Below are the code and all the weights of a small trained network. Each question names an input and a class and asks about switching units off, where a switched-off unit gives its printed mean instead of its output.

import numpy as np


def w(rows, s, z=0):
    codes = np.array(rows[::2]) - 128.0
    scale = np.full(codes.shape[1], s)
    scale[-1] = z or s
    return codes * scale


def norm(h):
    return h / np.sqrt((h * h).mean(-1, keepdims=True) + 1e-5)


def f(y):
    return np.maximum(y, 0)


def log_softmax(a):
    a = a - a.max(-1, keepdims=True)
    return a - np.log(np.exp(a).sum(-1, keepdims=True))


def net(x, mask):
    res = np.array(x, float).reshape(1, 5) / 4 @ E
    u = 0
    for l in range(2):
        y = f(norm(res) @ A[l][:, :-1].T + A[l][:, -1])
        res = res + np.where(mask[u : u + 8], y, B[l][:, -1]) @ B[l][:, :-1]
        u += 8
    return log_softmax(norm(res)[-1] @ U[:, :-1].T + U[:, -1])


A, B = {}, {}
E = w([
[57,115,47,131,150,111],'x0',
[129,206,68,84,31,139],'x1',
[103,165,157,188,97,2],'x2',
[129,128,130,127,130,128],'x3',
[143,199,98,172,186,151],'x4',
],0.00046)
A[0] = w([
[175,158,195,100,126,122,7],'0.n0',
[195,109,134,3,169,194,187],'0.n1',
[143,179,160,147,121,32,117],'0.n2',
[125,189,127,132,38,170,130],'0.n3',
[90,214,111,125,57,203,147],'0.n4',
[204,138,165,130,111,120,13],'0.n5',
[99,150,171,177,230,167,179],'0.n6',
[123,188,117,90,74,134,1],'0.n7',
],0.0014,0.00095)
B[0] = w([
[189,158,207,154,132,149,139],'0.n0',
[64,200,177,200,80,117,245],'0.n1',
[75,166,153,210,45,131,209],'0.n2',
[191,92,117,100,151,66,195],'0.n3',
[249,110,110,63,201,82,211],'0.n4',
[156,141,210,123,97,181,139],'0.n5',
[203,215,56,128,138,118,242],'0.n6',
[179,123,70,28,104,86,146],'0.n7',
],0.0014,0.0011)
A[1] = w([
[120,105,182,175,183,90,168],'1.n0',
[75,128,52,117,151,116,20],'1.n1',
[178,173,164,151,87,120,179],'1.n2',
[98,24,159,89,53,117,98],'1.n3',
[57,100,54,132,146,101,140],'1.n4',
[144,59,130,145,180,139,141],'1.n5',
[139,113,113,76,141,253,166],'1.n6',
[145,100,153,167,209,135,2],'1.n7',
],0.0027,0.00055)
B[1] = w([
[121,139,82,66,69,150,231],'1.n0',
[189,52,219,110,157,208,189],'1.n1',
[60,34,130,111,177,186,254],'1.n2',
[173,214,57,192,250,166,216],'1.n3',
[142,106,229,112,110,183,212],'1.n4',
[154,195,98,98,78,103,179],'1.n5',
[46,117,152,199,84,10,223],'1.n6',
[160,102,92,44,65,92,193],'1.n7',
],0.0023,0.0015)
U = w([
[11,127,156,224,61,43,253],'0',
[211,126,61,2,57,78,78],'1',
[151,65,250,116,161,229,56],'2',
[173,179,53,203,244,160,121],'3',
],0.005,0.0006)

Each question gives the input, the list of numbers given to net, and the class t.
The units are the neurons (one row each of A and B). Each row of codes is followed by its name. A weight is (code - 128) times the scale printed after its matrix; where a second scale follows, it is the last column's (A, B and U).
mask holds one flag per neuron, layer by layer. A switched-off neuron (its flag False) gives its mean, the last column of its row in B, instead of its output. The means were averaged over made-up inputs and are rounded, as every weight is.
A unit's drop is (log p(t) with every unit on - log p(t) with that unit switched off) / (log p(t) with every unit on - log p(t) with every unit switched off).
The circuit of an input: a set's keep is (log p(t) with only the set's units on - log p(t) with every unit switched off) / (log p(t) with every unit on - log p(t) with every unit switched off). Starting from the 12 units with the biggest drops (on a tie, the unit counted first), units are removed one at a time, each time the one whose removal leaves the highest keep (on an exact tie, the one counted first), for as long as the keep stays at least 0.8.
circuit, biggest first: the units of the circuit, biggest drop first
k most important neurons: the k neurons with the biggest drops, biggest first
top k neurons in layer l: the k neurons of layer l with the biggest drops, biggest first
input [1,-7,1,-8,-8], class 3: circuit, biggest first => [1.n3]
input [3,5,-4,8,-8], class 3: circuit, biggest first => [1.n3; 0.n6]
input [4,-7,-6,4,3], class 1: top 2 neurons in layer 1 => [1.n7; 1.n5]
input [6,-3,1,5,-2], class 2: top 2 neurons in layer 1 => [1.n4; 1.n1]
input [-5,-5,2,4,-7], class 3: circuit, biggest first => [1.n3; 1.n4]
input [8,-4,2,-8,4], class 2: circuit, biggest first => [1.n4; 1.n1]
input [-6,5,-8,-1,8], class 0: top 3 neurons in layer 1 => [1.n6; 1.n3; 1.n1]
input [6,-6,-4,3,-3], class 1: top 4 neurons in layer 1 => [1.n5; 1.n7; 1.n2; 1.n0]
input [7,-2,6,1,-6], class 2: 2 most important neurons => [1.n4; 1.n6]
input [-4,-7,-3,2,-8], class 3: 2 most important neurons => [1.n3; 0.n4]
input [2,-5,7,2,-8], class 3: circuit, biggest first => [1.n3; 1.n6]
input [6,2,-6,-5,-3], class 0: top 2 neurons in layer 1 => [1.n6; 1.n2]
input [5,1,2,7,-6], class 3: 3 most important neurons => [1.n3; 0.n6; 1.n2]
input [4,2,-3,-7,2], class 2: 2 most important neurons => [1.n1; 1.n4]
input [8,1,-3,-1,3], class 2: circuit, biggest first => [1.n1]
input [7,6,0,3,5], class 2: circuit, biggest first => [1.n1; 1.n4]
input [-3,-8,-5,8,5], class 1: top 2 neurons in layer 1 => [1.n7; 1.n3]
input [-7,6,-8,-8,7], class 0: top 2 neurons in layer 1 => [1.n6; 1.n3]
input [6,0,-8,3,-5], class 0: 2 most important neurons => [1.n6; 1.n2]
input [7,0,-4,2,-1], class 2: top 2 neurons in layer 1 => [1.n1; 1.n4]
input [-8,6,5,-5,-7], class 2: top 4 neurons in layer 1 => [1.n2; 1.n6; 1.n0; 1.n7]
input [-4,-8,6,-6,-3], class 1: top 2 neurons in layer 1 => [1.n0; 1.n6]
input [-1,5,-6,5,-3], class 0: 2 most important neurons => [1.n6; 0.n1]
input [5,-6,-1,-2,1], class 1: circuit, biggest first => [1.n7]
input [3,-6,3,-8,-8], class 3: 2 most important neurons => [1.n3; 0.n4]
input [4,5,-5,-8,1], class 0: 2 most important neurons => [1.n6; 0.n6]
input [-3,5,5,-4,-8], class 3: 2 most important neurons => [1.n3; 1.n6]
input [1,6,3,7,-7], class 3: top neuron in layer 1 => [1.n3]
input [-6,-1,2,-5,-7], class 3: top 3 neurons in layer 1 => [1.n3; 1.n4; 1.n1]
